The same points and some others measured another way (B), then each row and its match in B:
B (72 x 33):
[[ -18   24  -32  -69  -38  -18   90   27   24  121 -174  -32  -27  186
    96  -75   70   92  212   -6   14   13  -10    2  -54  -57  -38  154
  -170   92 -198  -37   99]
 [ 113   65  -55   87  239   -9 -168  -27  128  114  291   75  -17   23
   130   34   14   12  -46    5   90  -89  -68 -165   90  179 -166   35
  -175  -18   93 -123 -154]
 [  77  193 -188  184  224   40   84  221   96 -235 -116 -164 -137  -71
    14  -44  -82  -40  109  -48   62 -182  102  111   87  123 -189 -219
  -182  -98  -55  216   14]
 [  31   45 -145  -21 -147   63  -62   61  142  140  -14  -16   30  -57
  -146  -79 -181   68  -70  -29  -93    3  -47 -105  122  127  -20 -163
  -103 -268   26   -4  161]
 [ -34  160 -207  166 -216  121   86  105   97  124 -114  -48    5   28
  -110  -55 -156  150  -67   16   20  -85  -87   -8  174  151 -127 -160
   -37 -196  -56   98  208]
 [   5   68 -251   96 -272   90   10   55  217  101  -38  -15   21  -19
  -138  -83 -174  200 -167   27   -2  -64  -77  -63  213  159   -9 -165
   -31 -298   34   61  131]
 [  16  212  200  125  238    0   12  107 -204   13 -167   52  152 -414
    13   -4  -73 -375  189 -228 -313   42  125   76  -91 -182 -298  -82
   -95  265   21  115  222]
 [ -43  -24 -118  -72  -23  -58   84   27  242   57 -138  -78  -91  343
   180  -82  240  241  199   99  114    6  -79  -29  -12  -56   75  219
  -132   79 -162  -27  -32]
 [  33  145  -50   90  134   18  -33   27   75   -5  -60   -1   -2 -121
    59  -59   22   -8   95  -25  -18  -80   64   25   36   79 -184  -26
  -169    3  -62   85   18]
 [  28   95 -184   90 -103   98   13   61  112  139  -45  -73    7  104
   -39  -13 -145  126    8    8  -13    0  -38  -66  114  127 -162  -97
   -80 -226  -79   53  194]
 [-107 -338  -41 -357  102 -136  -93  193  264  -13   36  -56  -78  447
   -19  -92   84  -74  210   -3   82   32   -2 -259 -273  -35  410    3
  -517 -123   36 -361  -62]
 [ -94 -419   13 -182   64 -215  174  162   29   -6   15   39  -19  821
   259  148  -11 -129  329  -85  271   73  -29 -221 -391 -344  405  272
  -484  221   42 -439  -69]
 [ 220  166   96   10  158  -17 -178 -210 -150  213  237  267   33 -395
    93  -91  -32  -35  -95  -92  -13 -167   15  -29  145  186 -253  177
  -163  183   -2 -127 -209]
 [ 318  -12 -108  186  507   -3  -97  263  100 -534  -22 -236   26 -411
   176   23  -97 -282  101 -256 -373  102  502  135  -53 -196 -445 -125
   -77  -82   57  222   15]
 [ -82 -315  -32 -414   49 -148  -33  118  212   46  -70  -70  -92  505
    39 -100   95   -6  325    8   75   83    7 -204 -287  -93  395  110
  -495  -80  -92 -308  -10]
 [ -44   77  -20  -49  -91  -28  120   59   57  124 -195   -9  -32   75
    45 -114  110   96  131    0  -13  -24  -96   18   33  -78   33  119
   -73  156 -126   -1   78]
 [ 209   58   10   52 -153  -39  -69 -218  -40  261  262  319   56 -280
   126 -106   37  197 -320  -42   41 -155 -127  -53  285   71  -93  346
    62  255   74 -225 -285]
 [ -32   11    3 -141  143  -56   17  104  106  128  -75  -90  -79  263
    91  -54  131    4  259    9    4   41  -95 -100  -76  -43   37   75
  -206   78 -114  -88   64]
 [ -68  209  -42  165  143   62  -29  240  108  103   96  -39  -33  -63
  -108  -33  -13 -105  -74  -22    0 -140 -209 -116  138  158 -109 -265
   -71   -4  147  -20   77]
 [ 196  143   72   65   68  -17 -142 -212 -124  155  202  300   56 -435
    98 -108   -8   13 -165  -88    7 -198   41   12  157  156 -224  206
  -130  211   19 -122 -252]
 [ 218  268  126  134  260    4  -84  -40  -21   77  -51  -11  106 -528
   212  -57  192  -61   63 -135 -438  151   68   98  159 -204 -499  191
   273  326  -46  189   84]
 [ -12  146  -83  173    7  -28 -184 -155  240  125  186  240  129 -206
   -54   71 -200  -28 -134    5   74 -108 -134 -165  169  175   71 -211
  -171 -182  335   84  -62]
 [ 222   75  178  183  264  -67  -97   18 -113    4  176  170  201 -499
   186   64  -20 -286 -110 -262 -345   90   77  -27   70 -290 -302  135
   135  379  253  -57  -47]
 [ -47  219   29   25  184   43  -53  257   50  197   81  -60  -45  -90
  -163  -55  -35 -188    7  -54  -98  -72 -261 -156  122  129  -65 -297
   -71    9  128  -53  150]
 [  71  -96 -116 -126   49  -49  157  103   28   -3 -188 -159 -116  442
   198  -19   27  100  337  -25   75   59   88   11 -136 -125  -25  207
  -249   32 -291  -59   82]
 [  36   54  -79   54   63    5  -63   49  158   52   47   -2    0  -32
    52  -59   56   60  -19   -2  -30  -38  -33  -68   82   56 -103   16
   -86  -13   19  -26  -16]
 [  98   75   97   67  239    1 -148  169   67  -41   24  -33  143 -456
    -8  -53   29 -259  -27 -184 -443  138  105  -44   25 -172 -251 -100
    61   93  162   27  131]
 [ -58 -272 -139 -268   47 -124  -20   63  334    2  -35  -99 -114  590
   163  -55  184  176  273   95  178   56   -1 -178 -199  -47  287  195
  -395  -98 -119 -223  -88]
 [  88  126  106   53  -79   15 -164 -201 -119  222  193  374  110 -515
   -23 -188   22   24 -284  -74   -2 -251   10  -17  155  216 -162  169
  -155  193   46 -205 -228]
 [ -21  175 -190  125 -235  104   80   95  118  153 -118  -40    3  -22
  -137  -74 -151  149  -81   13  -22  -65 -133  -17  216  131  -83 -166
    13 -184  -28  113  213]
 [ 155  162  -99   28   87    3 -139 -155  179  194  177   66  -60  -76
   143  -77  126  239  -61   83   56  -86 -119  -74  239  204 -178  160
   -16    4  -45   -2 -161]
 [ 157  125   40  165  272    5 -170   79  189  -82   48  -58  138 -487
   149  -47  191  -86  -61 -115 -435  158  120    1  122 -182 -384   47
   215  141  127  124   36]
 [-123 -220  130 -359  223 -180   43  165  -68  -44 -173   16  -48  345
   -21  -20 -128 -374  501 -153   79   -1  112 -120 -451 -151  388  -61
  -711   52  -42 -238   67]
 [-110 -222    8 -429  140 -132   57  129  113   89 -214 -159 -145  641
   107  -82  144  -17  544   21  101  103   11 -138 -358 -109  286  158
  -528    5 -283 -224   87]
 [  35   87    2  -16   48    7  -22   52    6  140   -8   21    6  -48
    -2  -58  -27  -36   58  -58  -59  -27  -48  -59   35   39  -89    0
  -135   40  -30  -53   67]
 [ 248  263   89  -55   73  -37 -112 -294 -131  327  124  242  -14 -376
   125 -123   27  106  -24  -42  -22 -129  -97   22  250  155 -216  265
   -27  236  -99  -20 -172]
 [ 213  141   89  269  -14  -33   15 -178 -187   59  114  325  155 -483
   227  -12   -5   -7 -222 -161  -68 -137   68  104  187 -113 -311  327
    99  430   86  -46 -204]
 [ 369 -121   69   -8  481 -142  -95  258  -10 -176  226 -102   81 -225
   156  170 -240 -462   60 -358 -449  281  115 -134   -8 -434 -127  -64
    78  125  352  -72   49]
 [  61    0 -182    4  -74   17 -117   24  293   59   84   -4    5  -48
   -33  -83  -21  157 -130   30  -44  -17  -47 -118  159  113   10  -56
   -62 -221   83  -19  -13]
 [ -99 -134   14 -271   30  -98   57  128  112   97 -155  -67  -70  364
    45 -104  127   -5  307   -2   30   51  -51 -109 -195 -112  229  115
  -330   73 -136 -187   65]
 [-131 -295   33 -433  143 -148    3  187  127   78 -108 -110 -110  619
    42  -70   98 -107  447  -12   90   95  -15 -218 -378 -116  372   87
  -560  -13 -139 -336   60]
 [  49  -63 -126   28  -37   22  -33  149   66 -146  -29   25   40 -177
  -131  -86 -241 -108  -77 -130  -59 -104  181  -13  -14   63   12 -196
  -291 -211   86  -38   35]
 [ -12  211  -73   95   54   20  -19  145  197  128   52  -32  -55 -109
   -61  -91   85   48  -88   25  -36 -102 -255  -81  241  109  -38 -140
    62   34  112   37   15]
 [ -49  127 -204  156 -427  114  162   76   56   96 -233   30   60 -105
  -175 -114 -211  176 -151  -20  -19 -109  -45   66  193   76  -32 -133
     0 -164  -48  116  226]
 [-123 -216   21 -354  -25 -120  136  109   34  104 -270  -83  -86  566
    94  -90  108   11  458   -9   93   83   18  -83 -328 -176  279  214
  -452   95 -276 -228  111]
 [ -41  160 -137  122 -252  102  116  120   23  148 -150   -7   28  -50
  -160  -74 -191   71  -75  -34  -34  -83 -102    2  163   91  -74 -169
   -31 -118  -31   70  236]
 [-105 -304   52 -442  320 -139  -93  227  130   82   27 -142 -124  652
    47  -21   75 -211  471  -28   82  111    2 -299 -424  -49  310   12
  -639  -81  -97 -393   46]
 [  89  103    9   90   94    9  -75  101  125  -19  -38  -25   97 -364
    30  -79   70  -69  -49 -107 -321   79   54    6  103 -124 -212  -17
   101   79   86   83   90]
 [-101  208    3  199  -90   55  143  207  -40   69 -119   49   23 -181
  -104  -96    0  -69  -96  -68  -32 -170 -148   39  132    6  -83 -121
     3  194   59   14  107]
 [-110  365  -36  412  103  -12  -36  -50  187   43  121  242   72 -304
    -8   62  -38  -58 -160   28  186 -291 -253  -41  261  180  -27 -249
   -53  111  362  201 -133]
 [-114   41 -122   36 -203  128 -151   75  227  215   47   25   90  -67
  -194 -139  -11  122 -184   54  -86  -40  -80 -170   96  236  -80 -162
  -117 -273   34 -105  159]
 [-137 -439 -133 -227   60  -75 -106  220  326  -84  112  -72  -54  605
    60  -66  141   39  108   48  184    2  102 -279 -324   21  288   86
  -560 -191  -10 -453 -117]
 [ 221  167  137   40  344  -22 -234    3   48   46  131   27  118 -574
   104  -63  110 -188  -29 -161 -437  127   77  -31  116 -111 -362   46
   125  179  123   55    3]
 [ 252  286  152  -33  230  -12 -131 -225 -196  305  118  177    1 -384
   156  -85   48  -16   73  -86 -116  -62  -35   21  167  107 -364  238
   -35  279 -136   -7  -92]
 [  48  -10 -210   -8 -151   83  -53   98  227  111    1 -104   -4   64
   -61 -102  -41  197  -91   26  -88   35  -30 -100  140  109  -93  -49
   -33 -265  -54  -34  129]
 [ -80 -374  -71 -418  121 -152 -117  133  305    3   56  -69 -102  562
    37  -77   94  -12  275   30  132   62   18 -279 -302  -19  432   61
  -568 -178  -15 -367  -90]
 [ -24  146 -160  107 -165  105   90  165   33  111 -118  -61    0   -7
  -167  -56 -222   33  -34  -44  -31  -73  -78  -20  135  121  -95 -226
   -78 -188  -33   72  245]
 [ 239  132  111   43  549   24 -271  145   59  -13  154 -156   70 -403
   146  -13  138 -257  100 -168 -493  210  154  -74   17 -105 -526  -12
    78   93   38   35   99]
 [ 360 -334 -174 -190  238 -271   92   76  136  -98  259  -55 -132  585
   322  258 -311  -72  202 -163  150  165  -74 -219  -18 -342  356  176
  -183   -4  236 -210 -192]
 [ 236  102  234  240  357  -89  -40   37 -182   41  184  141  214 -392
   280  169  -28 -362  -14 -297 -362  168   32  -41   36 -407 -377  184
   202  504  262  -44   13]
 [ 145  138  -76 -225  158   -8 -169   -1  219  270   66 -132  -97   17
   -23  -87   13   89  149   36 -168  119 -182 -167  169  126  -52  -67
   -28 -194  -59   41  115]
 [  45   -2   -4  -85  147   -4 -135  117   62   82  112   11    5  -71
   -80  -62  -90 -150   20  -90  -89  -24   -4 -149  -13   87  -15 -130
  -252  -94   81 -148   33]
 [ 160  293  172  133  208  -51 -133 -316 -220  227  203  391   82 -440
   147   -2  -75 -110  -17  -96   95 -235  -26   12  126  172 -248  163
  -210  310   56  -19 -235]
 [ -57 -111   12 -159  -24  -59   62   86   -2   61 -142   12   -3  221
    30  -70   -6  -49  215  -64   19    7   48  -58 -182  -90  118   98
  -338   59 -119 -170   77]
 [ 166  164  238   34  436   -3 -186  154  -86   33   27  -56  157 -558
    57  -24   56 -399  113 -256 -580  217  129  -31  -27 -239 -428  -52
    90  233   99   43  196]
 [  47    2  -38   35  144    5 -140   85   81   29  181   64   20  -86
   -34  -34  -86 -108  -74  -67    0 -100   16 -139   14  140  -65 -105
  -254  -81  124 -148  -59]
 [ -54  256  -75  181   19   88   60  181   55  173  -21  -58  -30    2
   -77  -25  -39   -1  -15   -3   -5  -96 -219  -56  171  123 -175 -189
     5    3   19   61  172]
 [ -27  298 -114  297  -75   51  171   57  -75 -100 -253   81   40 -291
  -116   -2 -335 -109   37 -106   73 -239   58  173  120   92 -102 -297
  -186  -54   39  322  144]
 [ 168  243  212   35  226   16 -157 -124 -223  249  118  199   95 -486
    82  -87   38 -155    1 -149 -213  -50   25   -3   78   59 -400  150
   -52  301  -47  -69  -26]
 [ -17   26 -118  219 -211   38   93   35   56  -43  -59  127   71 -124
    33  -90   -1  129 -186  -32   65 -175   59   62   93   19  -96   86
   -76   77   10  -31  -57]
 [-120 -178    4 -357  -62 -133  150   84   84  101 -295  -80 -110  511
    95 -127  167   79  426   25   96   63  -31  -58 -251 -175  320  234
  -387  127 -272 -182   73]
 [-154  325   -5  461   66   16   49   53   81   12   57  215   87 -244
     7   48    3  -93 -154   -5  171 -295 -193    0  183  110 -111 -185
   -53  216  283  130  -83]]
Rows of B count from 0, top down.

[ -54   72  122 -102   49  100  -72   55   85  -87    4   46  -65  -17
  -12   34   92 -111   78  -99  -19   66   69  -34  -62   64  127   22] : 26
[ -40   65   64 -132 -126   69  104  122   94  208  -85   -4   52   41
  -23  -19  108   76  -35   32   -1  -55 -201   39   66  -39   31  -27] : 30
[ -61   76  188  -74   10  152  254   60   -6  128 -165  303   -4  158
   70    2  -44 -106   28  172  166  128    4 -144  -99  342 -226   24] : 38
[ 549 -108 -348 -200 -192  448 -126   -7  394  -62 -118  157 -206 -191
 -108  247  -56  431  -70 -320 -250 -351   35 -319  -75 -322  401 -306] : 46
[-419  108  282 -137 -177 -253 -123  145  -29  370 -128 -280  309  419
 -342 -184  197 -175   38    3  106  180 -173  253  -17  138 -335  262] : 2
[  53  -29   -6  -89 -100   13   32  175  132  235 -234   10   46  212
  -99  -21   47  208  -68   -6 -105  -80 -153  -81  -44 -107   -4   13] : 57
[  -2  -44   40  -95  -85   85   30  117  124  118 -134   -4   18   50
  -44    1  127   72  -34  -10  -78  -83  -97  -58  -40 -117   71  -40] : 66
[ -34   75  153 -112   21  132   23   73  150  112   10  -12  -22  -12
   25   86  155   -9  132  -18    9   73  -22    6   33   56   64   12] : 5
[-128  196  210  -80  117  -24 -146   72  125 -143  -43  -65  107 -160
  -25   52  180 -155   -3   -9   96  -40   53   82 -161  150  129  -29] : 69
[  34  -50  -94 -205 -309  209  159  110  -17  176   10  166 -169   69
  -27    9  -53   43   59 -167 -124   27  -77  -69  163 -175   75   -1] : 60
[ -61  -70   36 -124 -167   46   30  166   36   97 -105  -13  -21  -22
  -48   35  117  -37   30  -87 -105  -41   26  -29  -32 -195   77  -16] : 53
[-147   16  164 -140  -65   72  -18  151  -48    0 -100   68  -35  -13
   34   63  134 -247  108  -94    3   79  195    0 -167    4   34   79] : 39
[-369  231  -50  -12   38 -335 -323   45  -35 -550  333 -251  -50 -141
 -311 -413   37 -178 -245 -301 -251  -66 -353  229  277 -305  568  -25] : 34
[ 101  -79   84   39   68   97  213   49  254  246 -261   85  116  212
  -26  -38   63  276 -148  289   19 -122 -279 -216  -39  100 -138 -123] : 1
[-228   48   20   -6  -35 -198  -41  129    0 -109  -26  -95   50   91
 -188 -272   51  -25 -208  -24 -142  -71 -289   47   85 -175  168  -10] : 9
[ -49  -79   80  -41   -3   53   46  112   42  -28 -129  105  -61   51
  -36   13   36  -78   32  -23  -71   36  104 -161 -116  -26   12  -14] : 64
[ -55  -39   52 -123 -130   56    6  138   65   84  -87  -28   -4  -30
  -44   36  132  -30   19  -71  -79  -52    1  -15  -33 -149   85  -24] : 17
[-178   33   96 -145 -140   34    7  123  -59  -12   55    4  -52  -74
   -5    1  100 -199   74 -128  -43   49   39   66   35  -95  126   41] : 35
[-354  201  -14   84   86 -407 -184   45   77 -453  293 -292   27 -180
 -366 -400   28  -58 -246 -126 -207  -73 -423  160  337 -245  424 -126] : 4
[-177   86  246  -53  122  -23 -140   59   35 -163   50 -102  103 -176
  126   97  241 -218   16   20   79  -80   79  103 -129   71  204   15] : 36
[ 112  127   57  -95  145  200    8  123  252  -42 -203  139 -117  -19
    2  -19  110  100  -17  -31  -86   -6  -59 -130 -135   13  187  -86] : 50
[ -63  182  207  -69  184   70  -29   80   40 -125  135   34  -35 -185
  273  153  150 -104   95    8   56    1   37   74    4  129  281   31] : 16
[-170   20  118 -152 -129   15  -82  151  -22 -109   28  -51  -49 -249
  -26  123  147 -283  147 -192  -40   29  254   51  -87 -128  158   -8] : 70
[  13   95   98 -105   67  152  -50   33  144  -11  -19   69  -63   68
  -10    8   79    4   47  -73  -25   52  -43  -51  -24   83  118   15] : 55
[-115  -28  100 -111 -118  -10  -30  177   47   31 -109  -74   33 -119
  -45   74  174 -116   36  -72  -56  -62   96   15 -109 -151   88  -28] : 0
[-193  -80  168 -117 -145   92 -143  -67  177   -5   45 -191   90  -83
 -323   15  222 -247  126 -112   33   57  109    3  -38   -2  -77  -78] : 67
[  16  -72   55 -173  -57  482   23 -176  125  -82  -19  215 -109   86
  -18 -130  148 -162  -94  -34    4  -44 -136 -132  -59   47  117 -101] : 21
[ -46   61  107 -118    8  118  -56   71   72  -66   19   55  -88  -48
    4   62   91 -112  106 -128  -36   68   96  -29  -45   21  137   16] : 14
[ 511   -8 -232 -280 -396  339 -147  -56  438  302 -142    3  117 -109
 -300  443  -95  458   51 -230   67 -314  117 -190  -87   39  -64 -253] : 13
[ 589   83 -276 -314 -197  573 -249 -139  447 -152   27  186 -195 -378
 -135  439  -87  281  109 -436  -36 -257  264 -245 -112   -5  347 -316] : 41
[-127  -28   85 -148 -108   14 -156  173   11  -88  -40  -92  -37 -166
  -31   98  197 -201   90 -213 -108  -32  212   44 -137 -220  214   19] : 44
[ -45   58  101 -116  -67   74   24   97   96  104  -93    6   58   -1
  -16   29  124   -5  -12   10   21  -52  -67    8  -45   16   39  -26] : 27
[  74  182  134    0  268   19  -69   91  276    2 -219   30   81  128
  -13  -30  105  198 -112  114   13  -65 -176  -82 -161  190   89  -29] : 51
[-102 -183  197   13  113   58  -49   42   -1  -35   12  -72   69   28
  261   94  270  -91  -31  110  -42 -148   -4  -22 -100  -94  207   46] : 59
[ -76    6  119 -123  -25  251  -68 -105  145 -134 -127   72   80  -31
 -111 -121  192 -187 -186   41   86 -146 -105  -47 -196   88   71 -143] : 71
[  73   62   -7  -71   54  123  -73   12  197  -98   12   56 -100   22
  -96  -15   12   96   -2 -116 -104   -9  -76 -114   28   -8  191  -61] : 61
